Here is a tiny trained network, its code and every weight. The questions are about switching its units off for an input and a target symbol, where a switched-off unit gives its printed mean instead of its output.

import numpy as np


def w(rows, s, z=0):
    codes = np.array(rows[::2]) - 128.0
    scale = np.full(codes.shape[1], s)
    scale[-1] = z or s
    return codes * scale


def norm(h):
    return h / np.sqrt((h * h).mean(-1, keepdims=True) + 1e-5)


def f(y):
    return np.maximum(y, 0)


def softmax(a):
    e = np.exp(a - a.max(-1, keepdims=True))
    return e / e.sum(-1, keepdims=True)


def log_softmax(a):
    a = a - a.max(-1, keepdims=True)
    return a - np.log(np.exp(a).sum(-1, keepdims=True))


def net(x, mask):
    ids = ['αβγδεηθλξπστφω'.index(c) for c in x.split()]
    T = len(ids)
    res = E[ids] + P[:T]
    r = norm(res)
    for j in range(2):
        rows = slice(2 * j, 2 * j + 2)
        q, k, v = (r @ M[0][rows].T for M in (Q, K, V))
        z = softmax(np.where(np.tri(T) > 0, q @ k.T / 2**0.5, -1e9)) @ v
        o = O[0][rows]
        res = res + np.where(mask[j], z, o[:, -1]) @ o[:, :-1]
    y = f(norm(res) @ A[0][:, :-1].T + A[0][:, -1])
    res = res + np.where(mask[2:6], y, B[0][:, -1]) @ B[0][:, :-1]
    return log_softmax(norm(res)[-1] @ U[:, :-1].T + U[:, -1])


Q, K, V, O, A, B = {}, {}, {}, {}, {}, {}
E = w([
[169,182,170,189,154,171],'α',
[63,127,97,191,48,131],'β',
[135,133,124,103,105,83],'γ',
[176,167,87,121,87,176],'δ',
[63,117,78,247,67,131],'ε',
[118,113,131,150,133,92],'η',
[191,80,126,98,111,134],'θ',
[93,142,125,154,121,96],'λ',
[145,149,89,144,143,109],'ξ',
[125,100,139,171,152,93],'π',
[145,59,254,167,16,197],'σ',
[188,221,135,76,59,90],'τ',
[131,117,106,145,100,83],'φ',
[154,134,156,112,132,100],'ω',
],0.0022)
P = w([
[95,98,115,87,175,236],'0',
[180,159,114,103,126,8],'1',
[196,128,117,180,88,63],'2',
[103,128,137,160,150,68],'3',
[142,139,95,156,139,14],'4',
[134,95,112,198,127,58],'5',
],0.0011)
Q[0] = w([
[10,202,46,3,147,84],'H0',
[87,117,154,52,251,224],'H0',
[119,235,71,185,165,26],'H1',
[243,81,117,243,31,96],'H1',
],0.0032)
K[0] = w([
[202,136,183,168,80,95],'H0',
[103,104,145,114,113,2],'H0',
[174,36,163,157,74,166],'H1',
[76,85,121,143,167,251],'H1',
],0.0045)
V[0] = w([
[178,250,235,170,169,182],'H0',
[110,47,222,151,252,117],'H0',
[95,215,41,166,213,109],'H1',
[245,98,113,46,211,79],'H1',
],0.0037)
O[0] = w([
[216,146,155,248,233,156,174],'H0',
[190,179,87,206,8,33,5],'H0',
[34,253,97,174,121,203,164],'H1',
[183,63,16,147,24,242,170],'H1',
],0.0039,0.0021)
A[0] = w([
[166,126,149,81,199,19,215],'N0',
[81,59,173,142,161,138,183],'N1',
[148,3,48,179,82,169,94],'N2',
[203,38,231,125,134,43,2],'N3',
],0.003,0.00062)
B[0] = w([
[47,95,166,197,76,203,229],'N0',
[163,156,96,44,189,142,219],'N1',
[5,87,77,183,247,81,250],'N2',
[59,147,135,174,52,244,221],'N3',
],0.0027,0.0016)
U = w([
[216,205,149,248,199,115,29],'α',
[92,157,159,90,166,53,78],'β',
[105,44,62,69,89,129,168],'γ',
[208,169,124,36,161,166,241],'δ',
[70,158,189,90,160,66,41],'ε',
[143,160,98,104,74,70,159],'η',
[168,42,68,116,93,113,101],'θ',
[59,212,166,145,135,70,163],'λ',
[68,206,40,168,89,219,67],'ξ',
[156,163,90,150,91,56,115],'π',
[148,32,255,176,86,117,114],'σ',
[153,96,130,105,226,201,252],'τ',
[99,117,102,17,91,100,81],'φ',
[194,98,63,196,111,103,131],'ω',
],0.0076,0.0021)

Each question gives the input, a string of symbols that net reads in full, and the target symbol t.
The units are the heads (2 rows each of Q, K, V and O) and the neurons (one row each of A and B). Each row of codes is followed by its name. A weight is (code - 128) times the scale printed after its matrix; where a second scale follows, it is the last column's (O, A, B and U).
mask holds one flag per unit, heads first, then neurons. A switched-off unit (its flag False) gives its mean, the last column of its rows in O or B, instead of its output. The means were averaged over made-up inputs and are rounded, as every weight is.
A unit's drop is (log p(t) with every unit on - log p(t) with that unit switched off) / (log p(t) with every unit on - log p(t) with every unit switched off).
The circuit of an input: a set's keep is (log p(t) with only the set's units on - log p(t) with every unit switched off) / (log p(t) with every unit on - log p(t) with every unit switched off). Starting from all 6 units, units are removed one at a time, each time the one whose removal leaves the highest keep (on an exact tie, the one counted first), for as long as the keep stays at least 0.8.
circuit, biggest first: the units of the circuit, biggest drop first
k most important neurons: the k neurons with the biggest drops, biggest first
which heads matter: for each layer, one digit per head in row order, 1 if its drop is at least 0.15 and else 0, layers parted by /
drop when u is switched off: that unit's drop, to one decimal
input α ξ ξ τ π π, target α: circuit, biggest first -> [H0]
input τ γ σ, target τ: which heads matter -> 10
input σ ξ ξ θ ω, target σ: which heads matter -> 01
input γ η φ, target γ: which heads matter -> 11
input π ω σ α τ, target α: which heads matter -> 10
input α τ φ ω, target α: which heads matter -> 10
input ω η ξ, target ω: circuit, biggest first -> [H0 H1]
input τ τ α η δ ε, target τ: which heads matter -> 10
input σ δ ξ, target σ: which heads matter -> 01
input γ γ τ, target γ: which heads matter -> 11
input η σ π τ, target σ: circuit, biggest first -> [H1 N0]
input σ θ σ τ ω, target σ: circuit, biggest first -> [H1 N3]
input γ λ ξ, target γ: which heads matter -> 10
input γ α β α λ, target α: most important neuron -> [N2]
input λ ε ω, target λ: which heads matter -> 01
input τ ξ δ, target τ: drop when N3 is switched off -> 0.0
input ξ γ γ, target ξ: drop when H1 is switched off -> 2.3
input λ π η, target λ: drop when H1 is switched off -> 0.8
input σ δ ξ α τ γ, target σ: 2 most important neurons -> [N0 N2]
input α λ σ ξ γ, target σ: most important neuron -> [N0]
